(in the rows, 128 means zero)
Rows, each with its class:
[148 116 176 157 148 145 119 227 111 148 110 195 115 147 129 108 172 141
 112 151 146 108 119 134 119]
[46]
[115 106 133 133 130 126 113 221 124 151 123  91 130 135 135 104 150 137
 101 139 199 120 108 128 162]
[49]
[127 117 155 111 134 141 129 223 113 135 113 132 120 122 135 120 141 129
 115 140 188 137 122 135 151]
[49]
[124 116 142 134 151 133 119 188 133 126 129 102 111 130 137 129 141 139
 109 118 177 120 116 129 157]
[49]
[121 105 120 131 136 128 121 145 122 140 131 127 126 137 135 106 155 135
 122 123 158 108  98 136 131]
[49]
[148 131 137 148 129 138 125 110 134 133 123 203 121 129 128 116 129 138
 121 134  98 105  94 147  87]
[46]
[163 133 134 147 127 140 131  73 132 122 118 187 111 121 116 114 123 126
 147 128  99  99 121 131  88]
[46]
[147 133 132 139 127 131 112 122 127 140 129 187 131 125 131 107 109 145
 128 137 120  97 103 137 109]
[46]
[105 110 110 123 126 121 122 144 145 128 139 107 131 137 123 110 128 142
 122 143 146 129 103 116 154]
[49]
[157 130 155 146 130 142 122 149 119 135 120 170 122 122 123 133 135 134
 124 132 115 113 129 132 112]
[46]
[121 108 100 132 132 129 118 133 131 149 143 135 124 134 140  81 128 128
  74 140 180  97  62 128 134]
[49]
[129 116 157 142 140 143 125 209 113 131 125 114 122 145 138 136 137 119
 130 121 172 124 129 134 154]
[49]
[157 121 200 145 138 136 116 187 113 139 125 147 127 120 132 138 128 137
 124 139 143 125 118 132 124]
[46]
[123 110 142 160 142 133 121 212 120 150 113 163 119 149 133  96 131 131
 114 152 177  95  94 134 132]
[49]
[114 119 112 138 137 131 118 177 127 170 136 169 128 135 124  82 130 129
 123 157 162  97  80 130 130]
[49]
[149 141 127 156 140 142 132 135 130 139 125 218 137 128 129 122 122 121
 137 147  98 111 121 139  94]
[46]
[126 120  83 121 137 129 112 117 142 147 141 109 120 141 121  91 131 123
 107 133 180  93  82 138 128]
[49]
[136 115 142 123 132 122 123 191 119 141 130 127 131 128 125 127 129 133
 127 137 143 132 111 133 143]
[49]
[144 127 155 153 137 144 124 175 121 147 119 188 126 122 140 114 134 130
 124 150 114 126 127 131 106]
[46]
[129 142 102 142 138 143 114  98 130 183 126 230 125 127 129  87 120 126
 115 159 101  88  88 136  93]
[46]
[131 103 147 145 105 123 124 181 120 142 127 136 112 128 128 117 131  72
 125 117 167 105 116 128 134]
[49]
[109 123  89 135 124 132 118 131 139 157 135 152 123 133 135  90 133 132
 114 142 163  95  75 133 130]
[49]
[109 122 104 133 145 134  93 172 130 176 125 207 135 132 139  71 128 132
 110 177 174  74  43 140 119]
[49]
[129 107 149 125 132 126 128 159 117 123 137  75 128 127 115 134 125 125
 132 115 139 140 132 121 159]
[49]
[110 131  94 137 126 118 118 103 133 124 138 129 135 133 125 105 120 133
 126 135 122 115 101 124 131]
[49]
[155 127 164 155 142 131 124 222 112 146 109 164 111 125 136 124 145 140
 103 136 168 115 135 139 125]
[46]
[138 133 117 150 142 146 107 137 126 169 129 252 138 135 142  87 124 134
 119 177 115  77  73 138  90]
[46]
[157 136 159 147 139 145 127 152 131 140 125 215 134 126 118 116 125 132
 126 139  97  98 123 133 105]
[46]
[114 106 142 139 136 131 116 207 121 153 124 123 129 162 129 105 130 132
  98 145 179  96  93 138 151]
[49]
[164 129 160 154 139 142 128 151 123 135 114 180 121 122 131 133 132 134
 130 133 115 112 131 125 102]
[46]
[159 131 143 149 142 143 120 158 125 165 124 205 122 131 131 106 139 137
 115 154 127  85 111 140 104]
[46]
[138 114 148 139 130 128 126 218 119 140 112 144 126 136 131 113 131 142
 112 143 169 127 126 134 146]
[49]
[124 104 179 158 133 113 132 252  89 138 124 103 128 133 130 126 146 139
 106 139 197 138 134 122 179]
[49]
[116 124 132 149 138 137 122 199 124 153 123 168 128 132 134  82 137 132
 104 170 167 106  96 134 130]
[49]
[ 91 127  98 117 126 128 122 155 127 146 125 124 138 127 124 101 131 121
 112 151 163 130 118 123 146]
[49]
[109 130 115 133 135 126 122 165 125 131 119  87 130 130 135 121 141 127
 114 137 187 125 123 127 152]
[49]
[162 135 166 143 136 135 120 178 118 135 105 168 120 126 127 137 130 132
 133 144 129 130 137 130 113]
[46]
[149 124 190 156 138 149 139 252 106 157 101 209 129 123 145 137 139 151
  98 159 158 124 141 134 132]
[46]
[124 134 134 138 129 131 123 127 125 153 117 159 115 130 126 118 126 130
 139 146 146 112  99 135 118]
[49]
[166 107 247 160 138 144 120 252 102 128 107 108 136 126 151 177 155 144
  96 128 204 155 184 137 175]
[46]
[126 116 138 138 141 131 116 222 123 148 113 147 131 153 140 120 145 133
 108 153 197 113 115 134 155]
[49]
[126 105 106 138 129 131 130  89 133 134 150 100 119 135 140 105 127 123
 133 119 173  91 101 126 124]
[49]
[127 109 134 139 130 132 114 197 118 129 120 125 122 139 134 103 131 129
 114 139 180 120 101 130 130]
[49]

Rows, each with its class:
[158 121 136 116 102 140 133 105 182 108 134 142 155 128 114 142 161 156
 131 121 173 118 127 123 116]
<93>
[118 121 119 125 135 131 115  72  93 149 138 108 121 121 127 136 136  97
  98 168 118 132 122 110 123]
<95>
[119 138 120 123 126 140 120 112 138 135 119 160 132 126 126 141 153 143
 116 148 145 131 117 143 124]
<93>
[151  99 137 123 121 122 141 102 130 127 135 107 134 128 128 123 132 125
 121 136 136 119 138 113 112]
<93>
[106 141 131 131 129 147 116 102 112 156 127 173 121 137 128 141 136 121
 101 164 117 116 115 167 122]
<93>
[128 124 119 112 135 116 116 100 123 130 124 125 121 129 124 136 146 146
 123 151 140 133 120 114 130]
<93>
